What can hang from each mark
tugup: busof tufo
bovosug: futi
saka: bovosug guki mumorut
futi: dezegi pomug
voso: guki
dezegi: busof mumorut saka
tufo: bovosug busof voso
guki: busof dezegi tufo tugup
busof: guki voso
nozom: saka tufo
sezi: bovosug dezegi futi mumorut nozom
mumorut: busof dezegi saka sezi
pomug: busof futi nozom

Every row comes from one small tree of marks. Brackets hold a mark, then the marks that hang from it, in alphabetical order. Every link used is in the known rows. Which tree was each row made from?
Known rows
{dezegi {saka {bovosug futi} guki}}: [ 267  -12   49  -11 -253  -85   43  215 -114  -43 -149  -28   78 -326
 -378   71   -1   47   80  -11   25 -200  351  -38  -24  -12  146   13
  -91 -138   42  -16 -291 -157  -12  140   22 -107   26  -48   34   17
  -99 -207   38  154  -69   46  176  103   99  149  -28   53  130  -72
  -10 -158 -230  -90   -7   -4   18]
{mumorut {dezegi busof} saka}: [ 104   36  141   51  -92  158    2 -138  111   19  -65   51  339 -218
 -319   53   70    5   48  175  218  -83 -301  -75   53   41  -97   58
 -207  117 -111  -21 -152   23   67  108    7   78  -92 -162   43  -79
  155  -52   32   -3   -3   38   27  180   73   32 -305   -8   11  103
   59  -73  137  -96  -34  -70  -82]
{pomug busof {nozom {saka guki} {tufo bovosug voso}}}: [ 103  -77  184  -17   44 -330  -86   65 -547   99  -50  -32   66 -370
 -241   19 -100  194   11 -118 -146 -126 -140  348   48   73   68  -44
 -115  -47  -99  -35 -349  -99  211  120  -78 -123  110  214  -63  534
 -298  -24 -207  -19   49  -64  248 -153  -18  535 -296    1   10  -96
   23  -26 -165  252  176    2    7]
{bovosug {futi {dezegi {mumorut busof saka}} {pomug nozom}}}: [ 164  -72  -65 -135 -356   62  -96  535 -274   86  -88  108  423 -399
   72   12   13  -20  168  266  -65  136 -277  -30 -125  -24   85  127
 -273   -1   61 -120 -327    5 -155  242   30  259  -92 -105  118 -309
  -91  -98   57  -83 -192  189   23   78   77   67 -371   49 -215   89
  113   72  186   14  -43  -65   -4]
{pomug {futi {dezegi busof {mumorut sezi} saka}}}: [  28   77  -96 -102  -79  -64 -284   55 -213  269 -178  -50 -116 -394
 -436 -108  102   30  250 -259   77   92  219 -153 -103  102  100   59
 -153  117   83   67  -77  142  430  384  -34  118 -129  -14  -26 -189
  210  -30 -123 -134   31   89  -64 -129   99 -104 -531   52  206 -275
  190 -115  -68  -90 -121 -175   27]
{dezegi {busof voso} {saka {mumorut {sezi nozom}}}}: [  62  -53  136 -149   -9  119 -103  -21 -155  331  -63  -54 -308 -439
 -550  156 -115   14   34 -166  235   37 -220 -108    4  109  132   55
   87   -1  167   34  -87   34  218  379 -236   20   29 -154  112  304
   75 -176 -173  -79   51  -19  -89  -14   46  -67 -331  -20  134  402
  177 -257 -197 -167 -104  -35   -9]
{guki {tugup {tufo voso}}}: [  35  -69   64   13  -50   93   92  -94   79  134  -45   13 -168  161
   -4 -110  100   45 -407  310  292  -68  410  160  -48  -29 -209  -10
    9 -136  -77  -19 -172  107  230  162   26  -88   12  -21   11  410
 -241 -159  -21  155  -48   -7 -171  -32  -60   22  -85 -128  160  243
  -72  -38  -57   52  -23   -1   22]
{mumorut dezegi saka {sezi {nozom tufo}}}: [ 367 -198  183  -87 -268  262 -329   -1  207   94  -75  114  421  -62
 -235   65 -223  -92   15  -56   65 -195 -388 -248   36  221 -163   74
  -26  -35  160  111 -117  -57 -146  201 -298  -30   18 -367    5  197
  -54   -2   24  -21   12  -45  -58   60  -99  127 -361  -52   79  257
   60  -11   96 -124  -33  -55   72]
{tufo {bovosug futi} {busof {guki dezegi}} voso}: [ -33  191  175  -15 -257  314  146  117 -340   60 -131 -216  617 -880
   37  -84   92    9  290  142  168  -58    9  453   13 -197   36   67
 -152 -123  189  -77 -653   37 -500 -157  -55  -84   19   67   53  351
 -368 -176  -36    5  -50 -109   42   32   48  195  100  -57   62 -473
   49  -53  -40   69  -14   81  201]
{dezegi {mumorut {saka bovosug}}}: [ 181  -53   43  -93  -47  -80  100  -64    3  -11  -91    6  257   17
 -334  152   20   19   35  -14 -207  -93 -441 -123  -29   51    9  -65
 -146  -27  -54  -48  -21 -142  260  199    5  -48   -3 -190   17   26
  194 -171  -37  -39    7   60  303   74   42  -55 -420  104 -128 -228
  -51    0  -17  -33  -67 -108   -8]
{tufo {bovosug futi} voso}: [  -3  121   98   66  -96  116  106   -3 -150  103  -67 -119  406 -506
   72 -189   39   21  201  260  130  -38   40  205  -40  -82   81   27
 -106  -78   -5  -25 -409    0 -184  -12   81 -151  -27  176   46  170
 -246 -141  -40   68  -63  -63   68  -39    2   88  -17  -54   67 -289
  -17   40    7  143   76   74   91]
{futi {dezegi busof {saka bovosug guki {mumorut sezi}}}}: [ 214   64   78 -193 -172 -316   17  -90 -235   89 -343   -1 -151 -531
 -793  302   22   38   -8 -331  375 -150  230  -44  107  196  174  165
   -7  -42   12   69 -281 -116  734  487 -432  -21    6 -224   78  -60
   35  -37  -76  -80  128  -60  118  237  169    8 -176   20   15   48
  103 -378 -244 -220 -111 -110   11]
{futi {dezegi {busof {guki tufo} voso}}}: [  -3   67  -19 -145  -78   92   86  217 -233  101   34  -50   39 -410
 -226  170  185   49   11  -18  311  133 -298 -112   45  109  -37    3
  169  -49   45 -151 -236  110 -165  -25 -194  165   11   13   42  303
 -258  -83    2  -75  -71   37 -102  116   63   88 -159  -21  100  230
  256  -69  103 -117  -77  140  -11]
{futi {dezegi {busof {guki tufo tugup} voso}} pomug}: [  19   64  -14 -146 -164   35    8  316 -304  116   51   51 -119 -246
 -234  196  212   74 -110 -121  416  119 -202  -53   -4  160  -94  -15
  138  -98   41 -201 -314   68 -185 -106 -223   75  -28    4  -11  349
 -222 -159   81  -57 -203   36 -147   50   64   33 -185  -74   25  494
  124  -76   61 -229 -114  185    3]
{bovosug {futi {pomug {nozom tufo}}}}: [ 101  -92    7    5 -243   16 -154  432 -236  174   63   76  392  -65
  186  -47 -123  -13   73  -30 -168    3  178  165  -76  149  110    4
  -21 -101   75  -19 -225 -169 -233 -199  -37   18   21  131   18 -136
 -188   33   80   45 -178  -46   19 -162  -30  277 -149  -69   46  251
  141   20  103  102   72   95   23]
{busof {voso {guki tufo tugup}}}: [ 145 -142  -74  -23 -255  188 -151  184 -157  -64  108   50 -254  177
   28  128   50   14 -117    2  165 -136 -335 -117   17  166  -93 -105
  203 -227  -34  -93 -113  142  -67    0   -7  -92   43  -22  -14  698
 -126 -210  -42   25  -56  115 -182 -118 -111  140 -152  -13  170  464
   35   50 -101 -128   11  155  -20]
{futi {dezegi {busof guki voso} mumorut saka} pomug}: [-129   62   14 -251 -187  -67  -84  262 -353  123   69 -116  184 -520
 -358  159  188   74  258 -108  165  334 -632 -108 -117   13  111   12
   51  101  144 -168  -82   64 -368  164  -29  164  -14  -79   92   38
  115 -282  -53  -82  -81  -43   82   38  143   34 -557   25   -5  235
  253  -23  117 -255 -104  -35   96]
{busof {guki {dezegi mumorut saka} tufo}}: [  48  -89    6 -122 -244   85   18   33 -130   68  111  -88 -159   11
  -88 -103   61   13  313 -261 -108   52 -470  -60  -27  -77  -36  -48
  103  -21   63 -112 -128  200    3   41   16   32   58 -157   -2  484
   44 -360   81 -114  -41  -91   17  -76    0   53 -205   99  183 -172
  146   24 -270 -193 -126  -75  106]
{busof {guki dezegi {tufo bovosug} tugup} voso}: [  66   59   62  -39 -171  191   79   48 -427   55   50  -13  128 -156
   89  111   95  -16  -87 -324  256  -42 -228   77   51   47 -131   -9
  139 -188   64 -235 -459  137 -290 -189 -242  -75   70  -20  -58  908
 -368 -319   50  -22 -134   -3 -214   49  -75   44   69   43  147  141
   77   -1 -105 -181  -79  176  -31]
{mumorut busof dezegi {saka guki} sezi}: [ 359  -86  130 -155 -365  184 -135 -159  -37  -32 -278  139  303 -419
 -174   73  -14 -144   -2  411  210 -229 -264 -332   57  118  -29  253
 -253   26   85   27 -271  -55   39  438 -270   42 -101 -177   68   11
   94  -25  166  -16  105  157 -173  274   58  187  -53   37   26  347
   17 -133   11 -155  -49 -119  -80]
{futi {dezegi {saka guki mumorut}} pomug}: [  44   -9   71 -254 -319 -250   26  270 -212   58 -140   32 -315 -333
 -118  178  -17    6   38 -327  225  161 -114    8   36   32  101   53
   37   15  119  -32 -211  -74   26  296   11   43   40 -252   84   85
 -141 -105  100 -102  -38 -218  164  108  109   55  -38  -42 -100  239
   22 -102 -111 -313  -20  -48  100]
{futi {pomug busof nozom}}: [-166  -47  -33  -83    2 -274   62  295 -446   34   69   49  -37  -85
 -231   82  -94  102  156  106 -268  170   40  208  -45   61  105   35
  -61    4   33  -75  -55   59   -2  -49   57   80   42   86  -25 -120
   31  -47  -54  -98  -69   80   84 -216   13  237 -157   65 -216  205
   32   98   36   -5   10   48  -63]
{bovosug {futi {pomug nozom}}}: [ -53  -16  -39  -19 -207   12   -3  447 -296  130   16   66  258 -246
  161  -29  -82  -17  174  196 -168   64  201  149  -98   29  161   53
  -69  -53   78  -24 -201  -29 -261 -162  121   78  -21   86   24 -157
 -143   -8   92   33 -156   54   17 -123   65  182   -6  -15  -62  156
   57    4   67   53   29  116   -1]
{futi {dezegi busof saka}}: [ -23   87   20   56  -47  -57 -138   64   46    9  -29  -55  -82 -163
 -381   36   85  148   94 -193  240   83   28   28  -19   13  -26   43
  -23   46  -39  -16  -66  114  193  179  -73  109  -20 -119   55 -189
   51  -96 -138   15  -56  -16   16  106   64 -140 -282  -13   16   53
  123  -27   -2  -90  -43 -105   30]
{guki {dezegi mumorut} {tufo busof} tugup}: [ 108  -37  -11  151  -74  259   -1 -186  -62   68    4   -3 -385  187
 -229   72  134   42  -25 -307   20 -122  168  170   24  -27 -239  -56
 -115  -10  -43  -71 -234  174  280   79  -84  -78   59  -63   -1  455
   -2  -99  -14 -152    3   46  -92 -148  -94  -89 -246    5   85 -129
   36 -167 -307  -54 -155  -53   54]
{tufo {busof {guki tugup}}}: [  30   16   59  -13  -31  212    2  210 -229   -9  -65   -4 -130 -156
 -178  102  118   56  -13  -46 -103 -144  144  171   14 -110  -20  -74
  -94  -66   97  -84 -156  -54 -115  -55  -50   29   21   27  -54  263
  -61 -134  -14   -4  -31   90 -104  -27   30    3  -31  -49  169  -68
  -39 -198 -104  -57  -77   49  137]
{saka guki {mumorut busof {sezi bovosug dezegi nozom}}}: [ 565 -158  204 -211   35  -45 -133   62 -100  -45 -224   74  -51 -571
 -714  214  -58  -30  -76 -299  598  -19    9 -246   99  127  -32  294
  -53  -50   65   57  -61   38  -75  525 -378 -187   31 -149  123  121
  132   89   21 -214  141  -89 -184  251    6  108  -63  -58  -42   21
   15 -141 -260  -43  -29  -43   54]
{saka {bovosug {futi dezegi}}}: [ 180   89  -94   10 -178 -102   26  303  -93  -72 -142    1  419 -333
 -290  102   36  -18  -21  -51  282  -64  362   38  -12   26   24   95
    7 -106   22   -3 -289  -52  -37   13  -87   25  -29  -92   -5 -247
 -309   42  -13   55  -91   64  109  187   87   29    6    8 -118 -213
   30  -46  119  -59  -54   72   18]
{tugup {busof guki voso} {tufo {bovosug futi}}}: [  64   12   68  -95 -216  409  246  263 -253  151  -28  -75  555 -589
  138   94  170   63 -215  644 -155   47   98  114  -56   -9  129  -83
  -73 -195  150 -268 -320 -165 -714 -215 -178  172   15  163  115  453
 -471 -185  106  147 -144  106 -179  153   66   94  -44  -27  248  -16
  150  -30   49  -23  -22  104   11]
{bovosug {futi {pomug busof {nozom saka}}}}: [ -48 -103  -86   20 -106 -159  -96  512 -516  102   36   99   75 -370
  -63 -108 -100   89  190  129 -273   41   58  233 -116  -14  230  -54
 -131   43   57  -41 -182  -28 -129 -166  233  142  -98  182 -123  -62
 -175   46  -27  -41 -108  165  198 -231  181  358 -130   30 -216  -11
  -25   91  -43   25   28   83  -32]
{futi {dezegi {busof guki}}}: [   2  110   -9 -121  -14  -99    6  212 -160  -25  -42  -41  168 -441
 -307   96  148   69   61 -110  264   60   19   52   60  -34   43   45
    7    8  -10  -67 -180   71  -50  -22 -204  167  -35  -60   27 -105
 -101   -5  -37  -49  -35    0  -57  187  125   47  -60  -16   31 -151
  144 -106  100  -47  -64   28   70]
{guki {busof voso} {dezegi mumorut saka} tugup}: [  94   41  -44   83 -184  222 -245  -43 -215   50  109  -37 -286   94
 -171   63  172  -43 -135 -222  318   96   78   27 -129  -76 -128  -23
   -3  -17   92  -88  -88  245  161  260  -14  -89   51 -173   32  574
  103 -381 -213  105 -111   36 -205  -30  -33   19 -190   95    6  415
   72 -161 -225 -175 -168 -139  -29]
{sezi bovosug {mumorut dezegi} nozom}: [ 311  -23  148   45  116  102 -255  179  165    9  -21   26  262  -58
 -604   92 -105   87 -188 -187  307  107 -321 -187  -28   21 -332  117
   10  162  -46    6  231  254 -350  149  199 -168   65 -196    5  123
  136   83   49 -150  -25  -41  -97   83  -27   -7  -89  -28  -29 -314
  -26   55  -36  -78   -9   50   51]
{sezi {nozom saka {tufo busof}}}: [ 266 -140  183   79   86  178 -323   60  134   87   19   -3 -145   -5
 -241  124 -124  189  -80 -378 -118 -168 -305  114   21   41 -150 -138
  -87  -36  129   59  -24 -218 -149  -74 -194  -36   76  -87  -92  287
 -202  192 -130  -79    9  -55  207 -119  -41  104 -377 -123   16  -64
  -56  -58 -174   90   23  -51  139]
{pomug {busof {guki tugup}} futi}: [  67    0 -118 -142   65 -176   10  509 -549   87  -43   37 -292 -224
 -300 -129   75   27  -64 -159  -27    6  547  126   -9  -97   79  -97
 -119  -72   47 -125 -264   72   68  -50  187   63  -85  190 -207  219
 -124 -167  -22  -66 -139  199 -159 -178   46  218   10   63  217 -282
  -29  -46  -70 -104  -70   94  -48]
{saka {bovosug futi} {guki busof {dezegi mumorut} tugup}}: [ 476   73  -78   80 -209  -61  -17   25 -252 -111 -118   38  -75 -216
 -479  156  212  -56 -202 -196  395 -257  894  136   11  -90  -11   21
 -224 -166  -63  -29 -488   38  380  134 -215 -238   23 -130   15  299
  -97 -139  -40  103  -97   94  -91  130   74  259  142  107  -16 -153
  -48 -406 -388  -32 -169  -51  -18]
{bovosug {futi {dezegi mumorut}}}: [  78   -3 -161   14 -178   17  -56  278 -132   18  -37  -20  243 -368
  -58  -61   99  -70  148  -52  109   82  247  -14  -59  -99   87    9
  -57   84   -2  -10 -178  107 -139  163  125  127  -54  -33   66 -139
 -170   -5  -22  -46  -29   67   -6   29   65   12 -177   18   16 -365
  163  -60   94  -19  -61   -8  116]
{mumorut {dezegi busof} {sezi bovosug futi nozom}}: [ 370   26  154   63   96   89 -289  -20  218   84 -122  -24  459 -308
 -436  168   19   89 -108 -171  373 -113  -42 -303  -10  228 -122  261
  -61  118   -6  104    0  282 -116  212 -247 -187 -142 -166   32   14
  136   76   13 -127   20  127 -158   93   32 -105 -263  -63  151   86
   18 -136 -106  -10  -51  -39  -45]
{sezi futi {mumorut busof saka}}: [ 311   15   60  -30  -63  231 -336  127  201  107 -201   82  205   15
  343   33  -24  116 -483    0  202   -9 -421 -229  -71  -29 -187   53
 -102   26  -57  -51  -21    9  103  249  183  -14 -176  -63    5  -34
  225   77   27  -93 -210  228  -68  234   65   12   54    1    1  158
 -207 -154  -51   18  -77 -102 -126]
{futi {dezegi {busof guki} {mumorut sezi} {saka bovosug}}}: [  95   54   -8 -206 -133 -211  -92  -13 -262   39 -163  -89  241 -456
 -827  157  128   81  317 -177   59  -47 -242 -141  -44   93  166  108
    9    8   68   -2  -76    7  381  308 -372   61  -32 -153    3 -131
  249 -209 -115  -83   86   51  102  108  169  -39 -506   93   65 -248
  171 -185  -98 -180 -177 -135  132]
{guki busof dezegi tufo tugup}: [ 223   39  -44  153 -119  220  -88 -113   30  -20   69   85 -513  332
  -47   -1  145   22 -207 -191  315 -109  394   97   29   51 -260  -36
   10 -179  -27  -34 -248  205  449  -98 -228 -155   29 -125  -74  528
 -127 -104   -7   29 -148    4 -251  -29  -75   40  227   17  -35  275
  -85 -103 -332  -72 -138  -13  -42]
{nozom {saka mumorut} {tufo voso}}: [ 147  -81  140  -83  -16  -84 -119  -73  -41  254  -44   -8 -111  -86
   72 -161  -74  -31 -222 -248  249  -99 -450  194   40   50   -6  -64
  102   35  -50   80 -139 -210  395  121   32  -93  -37   57  -54  370
 -197   88  -58  -56   49 -263  242  -46   41  262 -152 -157   31   -6
  -16 -112  -82   74   83  -33   50]

Write each row's tree
[ 162  135   38  117 -186  271  121 -255 -135  123   45 -138   78 -354
  -19 -193  203   33  276  151  214    1   19  193  -38  -67  -67  -11
 -138 -119   -4  -45 -515  209  208    4  -65 -252   30   63   46  573
 -219 -214  -47  -57  -87 -122    1 -143  -40  184  -56   31   -6 -282
   29  -24 -299  121  -66  -37   99]	{guki busof {dezegi mumorut} {tufo {bovosug futi} voso}}
[ 299  -86   22 -161  -33   53  173  102 -251  120  -29  104 -543   31
 -164  -30  110   -1 -164  -93  218 -139 -155  -19  118  -49  -15   27
   23 -125  -59 -172 -318  -56  442  100 -207   29  -40  112  -65  433
 -139 -212  182 -174  -80   62 -239   44    2   30  102  -21  216  152
   -7 -208 -272 -143 -100   64  -46]	{saka {mumorut {busof {guki tufo tugup}}}}
[ -13  -17  141 -127 -163   93  -44  128 -382  178   10 -162  364 -292
 -117   44   -2  -26  119  -90  -76   -4 -188  433    3  -63  -78   67
  -20  -29   82  -22 -318   76  -38   81 -117    7  162  -22   95  373
 -110 -100 -137  -76   27 -159   29 -113  -88  395 -333  -40  124 -186
  253 -206   -7  195  -15  -42  158]	{pomug {nozom {tufo {busof {guki {dezegi mumorut}}} voso}}}
[ -25   39   16 -178 -118  206   73  296 -165   64   26  -57  113 -322
   -9  175   89  -30 -209  443 -119   97 -286   14  -24   21   66  -39
   65  -67  108 -179  -19  -87 -491 -104 -114  162   12   76  101  252
  -64  -76   35   82 -100   76 -118  169   63  128   51    3   50  135
  100 -170   79  -55  -37   76  -45]	{tugup {busof guki voso}}
[  42  122  167  -29  118  234  -63  -85 -348  121   14  -26  297 -514
 -477  186  137  184   52 -275  516  200 -513  -66   35   69 -166   -6
  177   -2  -98 -169  -81   53 -335  -85  -10 -107   58  194  -22  489
  200    4  -49 -173  -63 -105  -91  135   77  267 -219  -24  137  -50
  110 -162   -8  -77  -83  179   30]	{sezi {dezegi {busof {guki {tufo bovosug}} voso}} mumorut}
[ 372  -45  119  -22    9  209 -243  187  153    6 -154   59  288  -42
 -131  -47   -9  105 -328   62   40   63 -652 -245  -97   54 -193   23
 -196   48  -38 -109  168   17    1  273  144  -58  -70  -23   61  -98
  319  -47   36 -119  -90  118  -59  202    8 -155  -67   17 -127 -214
  -96  237  -33   44    6  -95  -22]	{sezi bovosug {mumorut busof saka}}
[ 237  -64  154   54  121   89 -100  -16   74  -68  -27   -9  427 -293
 -577   65  183   92  136 -254  182  102 -418 -169  -58   85  -74  -19
 -214  127 -181  -50  174   92 -104  284  123  -91  -68  -89  124 -108
  534 -115 -115 -115   48  -57  138  152   62  -95 -666  -11  -65 -356
   81  115   29   71  -23 -137   68]	{sezi bovosug {dezegi busof {mumorut saka}}}
[ 141   12  -48   86  -48  322  -46  -12 -102   84  106   68 -525  216
  -43  100  187   22 -239   99  180  -16  100 -111  -43  122 -166 -104
   75 -150   44  -91  -95   80  249   11 -100 -117   46   54  -48  656
 -152 -176  -57   63 -137  108 -239 -105  -70   67   18   -7   60  630
  -15 -127 -189  -71  -89   72  -74]	{guki {busof voso} tufo tugup}
[ 401   34  -54 -180 -258 -303   47  191 -241  -98 -197   25  311 -527
 -479  205  143   13   12   52  344   -3  151  -98  -19   11   83  206
 -234  -62    6 -103 -452 -160  -92  244 -268  -30  -55  -16   90 -370
 -112   19  147  -89  -79   99  128  215  114  180 -190   53 -188  -73
   26 -127  -43  -93  -81  -36   -7]	{saka {bovosug {futi {dezegi {mumorut busof}} pomug}} guki}
[ 169   13  136   15 -105  -42  107 -241    9  105 -136  -14 -172 -147
 -270   26  174   55 -548   78  715 -168  835  312   80  -44 -245   83
 -119 -154 -179  -24 -525  200  348  201 -231 -125   23 -134  125  457
 -240 -102  -33  164  -32  -59 -258  175    1  175   57 -108  185  197
   26 -260 -244   69  -67  -41  -51]	{saka {guki {dezegi busof} {tugup {tufo voso}}}}
[ 331  -46  -25  125 -289  293  -96  104 -161 -149   14   42  110 -116
   71   12  211  165  -59  262  132 -227  461  145  -20   -5   39 -141
 -159 -352   17  -81 -334   26   10 -137 -172 -137   17   -8  -45  591
 -345 -246  -74  148  -93  103 -254  -85  -34  152  -43  -24  210  110
  -95   85 -245    4   -2   16  132]	{voso {guki busof {tugup {tufo {bovosug futi}}}}}
[ 182  -33   43  120 -209  217  -88 -195 -234 -144   20  -60  -87   32
 -192  183  135  163  240 -378  -40 -230 -298  236   84   26 -153  -91
 -128 -165  -69 -114 -343  183   97  -20 -203 -196  104  -89   -8  744
  -20 -220  -90 -201   57    7  -42 -194 -155   -8 -393   47  123 -307
   -5   27 -356  -64  -57  -25  149]	{voso {guki {dezegi mumorut} {tufo bovosug busof} tugup}}
[ 180  -58   84  -81   51  -77 -247  121  104   15   61   12  126  -90
 -124  237   -2  107   40 -453  388  197 -171 -148  -66  -15 -153  103
   77   36   -8   39   52  128 -515   92   89 -185  -42 -215    7   60
  227   94  -17 -175 -146  -85  121    0   30  145 -416  -65  -79  181
 -135 -181  -56  -54  -99  -25   68]	{sezi {dezegi mumorut} {futi pomug} nozom}
[   0  -29  102  -47  -79  186  192 -109  273  148  -51  -61  -86   19
  -30  -32  102  100 -414  764   17   25  191  200  -44   25 -158  -10
  -44 -129  -56  -52  -53  -11   41   71  -77   32   23    9  137  180
 -156   -4   21  142  -57  -44  -81   78  -17   46  -68 -119   42   85
  -22  -67  -43  134   -2  -75  -11]	{tugup busof {tufo voso}}
[   6   79   46  133  -99  132 -208  -19 -150  100   34  -37 -102  -44
 -267   71   89   21 -232 -334  509    0  187  137  -44   -3 -136   51
   18  -34  -31 -107 -243  203   70  126 -101  -24  -13 -101   64  309
   62 -290 -180  140 -128   43 -219  108   -7  -76 -169   12  109  406
  126 -153 -105 -162 -107  -35 -133]	{guki {dezegi {busof voso} saka} tugup}
[ 325   -8  185   56  112   -4 -243   27  132   82   22  -51  324   68
  167  193 -106  207 -182 -592   69 -101 -136  -12   50  107 -125  -16
   31 -134   18  -16 -209  -72 -210  -80 -294 -229   43  -79  -38  364
 -246   16  -67  -72 -169  -53   61  -18 -152   -2 -246  -63  199   90
  -74  -68 -126  113   48   -3   24]	{sezi futi {nozom {tufo bovosug}}}
[ 353  -58   39   41   21  -67 -108  260   26   25  -55   36  105 -254
 -403   55 -118  105  -46 -146   75 -230   -8    7  -24  -38   17  -32
  -53 -114   41   43 -200 -152  -98 -131  -54  -71  -38 -108 -132  112
 -282   85  -36   52  -97   89  268   48  142  116 -100   -1 -109 -303
 -156  -70 -183   18  -25   67   14]	{sezi {nozom {saka {bovosug futi}}}}
[ 169  -10  112 -128  -19  -82   -6 -225 -252   80 -242   73 -104 -642
 -565  187   51  -78   37 -288  593  -82  388  -14  154  126  139  158
   -2   43  -72  122 -159  -53  333  356 -263  -74  -38  -28  100    5
  271  179  -43 -125  196 -151  -90  205  155  267  -49  -74   84   87
  105 -457 -166  -69  -86  -27   26]	{saka guki {mumorut {sezi {dezegi busof}}}}
[  69   58   55   11  -48  202   91 -188  132   96   58  -54 -445   53
  -57 -107  144   77   48  397  141    9 -124   17  -25   62 -152  -39
   31 -134    9   35 -123  104  412   35  -35 -189   44   50   -5  414
  -90  -97  -40    3  -58  -94   -4 -145  -48  176   54  -56  -42  264
  -80  -28 -217  116  -16  -11   43]	{guki busof {tufo voso}}
[ 156    6  -84  -70  -17  -99  -89  -25  -63  -58  -47   -5   52 -133
 -246   35  130   11    1  -20  260  116 -171  -99  -13  -78  -67  165
 -105   86  -51  -70  -78   91  119  330 -175  120  -40  -18   64 -224
   17   16  -25 -141   16  100  -87  126   -9  -59 -266   53  -89  -87
  113  -22   63  -11  -73 -130   -6]	{futi {dezegi {mumorut busof}}}
[-139    9  -62  -67 -173 -273 -203  577 -332   53   -9    5   31 -101
   59  167  -62  204   72 -211  -66  258   29   91 -126   69   44  108
   65   24   87  -61  -92  222  -62  159  168  120  -46 -116  -29  -99
  -85 -124 -124  -79 -221  135  129 -100   60  121 -259   43 -143  457
    1   19   29 -134  -31  -44  -55]	{sezi {futi {dezegi saka} {pomug busof nozom}}}
